Below is a small trained network, with its code and all its weights. Each question gives an input and a class and asks what happens when units are switched off, that is, made to give their printed mean instead of their output.

import numpy as np


def w(rows, s, z=0):
    codes = np.array(rows[::2]) - 128.0
    scale = np.full(codes.shape[1], s)
    scale[-1] = z or s
    return codes * scale


def f(y):
    return y / 2 * (1 + np.tanh(0.7978845608 * (y + 0.044715 * y**3)))


def log_softmax(a):
    a = a - a.max(-1, keepdims=True)
    return a - np.log(np.exp(a).sum(-1, keepdims=True))


def net(x, mask):
    res = np.array(x, float).reshape(1, 5) / 4 @ E
    y = f(res @ A[0][:, :-1].T + A[0][:, -1])
    res = res + np.where(mask, y, B[0][:, -1]) @ B[0][:, :-1]
    return log_softmax(res[-1] @ U[:, :-1].T + U[:, -1])


A, B = {}, {}
E = w([
[7,195,69,81,200,64,155],'x0',
[142,144,35,244,25,66,156],'x1',
[90,72,81,132,139,215,254],'x2',
[126,132,125,131,125,133,127],'x3',
[132,130,124,133,136,130,129],'x4',
],0.0077)
A[0] = w([
[162,198,157,119,119,52,7,255],'neuron 1',
[64,171,148,45,202,130,127,144],'neuron 2',
[163,201,158,110,112,59,26,239],'neuron 3',
[197,87,117,223,46,125,126,164],'neuron 4',
[188,64,211,92,140,212,88,166],'neuron 5',
[69,158,146,45,203,124,128,138],'neuron 6',
[91,61,91,136,137,198,214,202],'neuron 7',
[89,52,92,135,140,209,253,205],'neuron 8',
[57,189,32,170,109,44,159,129],'neuron 9',
[178,71,221,93,143,213,96,164],'neuron 10',
],0.0066,0.0056)
B[0] = w([
[139,142,207,145,145,33,52,237],'neuron 1',
[56,74,163,150,214,146,103,199],'neuron 2',
[138,139,203,146,143,48,53,223],'neuron 3',
[220,77,117,189,54,122,122,235],'neuron 4',
[188,203,113,69,140,112,146,222],'neuron 5',
[64,72,156,153,205,150,95,195],'neuron 6',
[121,129,62,105,116,241,208,229],'neuron 7',
[115,112,58,107,116,255,199,254],'neuron 8',
[193,223,115,58,159,116,152,203],'neuron 9',
[169,205,109,61,146,125,151,220],'neuron 10',
],0.0085,0.0083)
U = w([
[182,249,151,72,140,70,105,251],'0',
[151,211,81,40,122,167,184,168],'1',
[42,65,189,158,177,94,69,83],'2',
[36,2,117,116,168,170,147,61],'3',
[172,54,159,230,52,79,82,88],'4',
[153,3,91,213,50,166,162,44],'5',
],0.0064,0.002)

Each question gives the input, the list of numbers given to net, and the class t.
The units are the neurons (one row each of A and B). Each row of codes is followed by its name. A weight is (code - 128) times the scale printed after its matrix; where a second scale follows, it is the last column's (A, B and U).
mask holds one flag per neuron, in row order. A switched-off neuron (its flag False) gives its mean, the last column of its row in B, instead of its output. The means were averaged over made-up inputs and are rounded, as every weight is.
A unit's drop is (log p(t) with every unit on - log p(t) with that unit switched off) / (log p(t) with every unit on - log p(t) with every unit switched off).
The circuit of an input: a set's keep is (log p(t) with only the set's units on - log p(t) with every unit switched off) / (log p(t) with every unit on - log p(t) with every unit switched off). Starting from all 10 units, units are removed one at a time, each time the one whose removal leaves the highest keep (on an exact tie, the one counted first), for as long as the keep stays at least 0.8.
circuit, biggest first: the units of the circuit, biggest drop first
most important unit: the unit with the biggest drop
top k neurons: the k neurons with the biggest drops, biggest first
drop of u: that unit's drop, to one decimal
input [-1,7,-1,0,-6], class 4: circuit, biggest first	[neuron 4; neuron 8]
input [0,6,-6,-4,-3], class 4: circuit, biggest first	[neuron 10; neuron 4]
input [7,-1,2,8,-6], class 3: top 2 neurons	[neuron 2; neuron 6]
input [1,-7,-4,2,-2], class 2: circuit, biggest first	[neuron 2; neuron 6]
input [1,-3,-7,-5,5], class 2: most important unit	neuron 9
input [0,5,-1,0,-8], class 4: circuit, biggest first	[neuron 10; neuron 4; neuron 8]
input [2,-8,-6,6,-4], class 2: top 2 neurons	[neuron 2; neuron 6]
input [-2,1,-6,-4,-1], class 4: top 2 neurons	[neuron 9; neuron 10]
input [2,0,-6,3,-7], class 2: top 2 neurons	[neuron 5; neuron 10]
input [-5,3,-8,-1,8], class 4: top 2 neurons	[neuron 4; neuron 9]
input [1,-2,0,1,-3], class 2: top 2 neurons	[neuron 9; neuron 8]
input [1,-8,-4,-8,4], class 2: top 3 neurons	[neuron 2; neuron 6; neuron 9]
input [5,-1,2,1,5], class 3: drop of neuron 2	0.1
input [-6,0,8,-3,7], class 1: drop of neuron 5	0.4
input [7,-4,6,5,-5], class 3: drop of neuron 8	0.0
input [0,5,-2,3,-1], class 4: drop of neuron 5	0.4
